Below are the code and all the weights of a small trained network. Each question names an input and a class and asks about switching units off, where a switched-off unit gives its printed mean instead of its output.

import numpy as np


def w(rows, s, z=0):
    codes = np.array(rows[::2]) - 128.0
    scale = np.full(codes.shape[1], s)
    scale[-1] = z or s
    return codes * scale


def f(y):
    return y / 2 * (1 + np.tanh(0.7978845608 * (y + 0.044715 * y**3)))


def log_softmax(a):
    a = a - a.max(-1, keepdims=True)
    return a - np.log(np.exp(a).sum(-1, keepdims=True))


def net(x, mask):
    res = np.array(x, float).reshape(1, 5) / 4 @ E
    y = f(res @ A[0][:, :-1].T + A[0][:, -1])
    res = res + np.where(mask, y, B[0][:, -1]) @ B[0][:, :-1]
    return log_softmax(res[-1] @ U[:, :-1].T + U[:, -1])


A, B = {}, {}
E = w([
[126,127,127],'x0',
[114,113,3],'x1',
[17,15,123],'x2',
[129,127,129],'x3',
[3,212,105],'x4',
],0.0047)
A[0] = w([
[200,66,120,46],'n0',
[80,60,147,106],'n1',
[105,125,247,160],'n2',
[125,119,114,253],'n3',
[69,47,150,32],'n4',
[181,77,126,89],'n5',
[199,60,117,82],'n6',
[189,213,129,45],'n7',
[138,103,3,153],'n8',
[100,146,130,104],'n9',
[61,198,123,39],'n10',
[74,182,113,108],'n11',
],0.012,0.0032)
B[0] = w([
[29,189,121,182],'n0',
[163,161,60,198],'n1',
[207,227,222,238],'n2',
[135,48,137,211],'n3',
[168,211,17,193],'n4',
[69,168,132,169],'n5',
[38,198,142,200],'n6',
[178,196,4,207],'n7',
[229,253,234,252],'n8',
[107,145,127,133],'n9',
[38,192,130,191],'n10',
[67,176,151,193],'n11',
],0.025,0.0033)
U = w([
[164,158,2,74],'0',
[21,156,141,87],'1',
[128,123,129,246],'2',
[134,124,126,226],'3',
[169,144,179,58],'4',
[120,26,130,126],'5',
[95,34,78,80],'6',
],0.0089,0.011)

Each question gives the input, the list of numbers given to net, and the class t.
The units are the neurons (one row each of A and B). Each row of codes is followed by its name. A weight is (code - 128) times the scale printed after its matrix; where a second scale follows, it is the last column's (A, B and U).
mask holds one flag per neuron, in row order. A switched-off neuron (its flag False) gives its mean, the last column of its row in B, instead of its output. The means were averaged over made-up inputs and are rounded, as every weight is.
A unit's drop is (log p(t) with every unit on - log p(t) with that unit switched off) / (log p(t) with every unit on - log p(t) with every unit switched off).
The circuit of an input: a set's keep is (log p(t) with only the set's units on - log p(t) with every unit switched off) / (log p(t) with every unit on - log p(t) with every unit switched off). Starting from all 12 units, units are removed one at a time, each time the one whose removal leaves the highest keep (on an exact tie, the one counted first), for as long as the keep stays at least 0.8.
units of the circuit, in order: the units of the circuit, biggest drop first
most important unit: the unit with the biggest drop
top k neurons: the k neurons with the biggest drops, biggest first
drop of u: that unit's drop, to one decimal
input [6,-3,5,-5,-6], class 1: most important unit : n6
input [5,-4,7,3,-5], class 0: top 3 neurons : n4, n1, n8
input [-4,-3,3,5,-6], class 1: top 2 neurons : n6, n0
input [-1,-2,7,2,-8], class 1: top 4 neurons : n6, n0, n7, n5
input [3,6,-5,0,1], class 4: top 3 neurons : n8, n4, n1
input [-4,-5,5,-5,1], class 0: top 2 neurons : n4, n8
input [2,-8,4,-5,-1], class 4: top 2 neurons : n2, n7
input [8,-4,8,-2,-4], class 0: top 2 neurons : n4, n1
input [1,8,6,-6,-2], class 4: top 2 neurons : n8, n7
input [-1,6,-1,3,-6], class 1: units of the circuit, in order : n6, n0
input [-6,4,6,5,-4], class 0: top 3 neurons : n4, n1, n2
input [1,-7,4,-1,3], class 4: top 2 neurons : n2, n7
input [0,4,0,-7,7], class 1: top 2 neurons : n10, n11
input [6,4,1,7,8], class 1: most important unit : n10
input [-6,5,-6,7,-7], class 1: top 3 neurons : n6, n0, n5
input [3,-3,-5,3,1], class 0: top 2 neurons : n7, n8
input [-1,6,7,2,5], class 0: top 3 neurons : n4, n1, n2
input [-6,-5,-7,6,-7], class 0: drop of n7 : 2.6
input [-8,3,-1,1,-8], class 1: drop of n6 : 0.1
input [3,-6,-8,-1,-7], class 0: units of the circuit, in order : n7
input [7,3,-8,2,-2], class 0: drop of n7 : 1.3
input [-2,7,-5,5,5], class 4: drop of n6 : 0.1
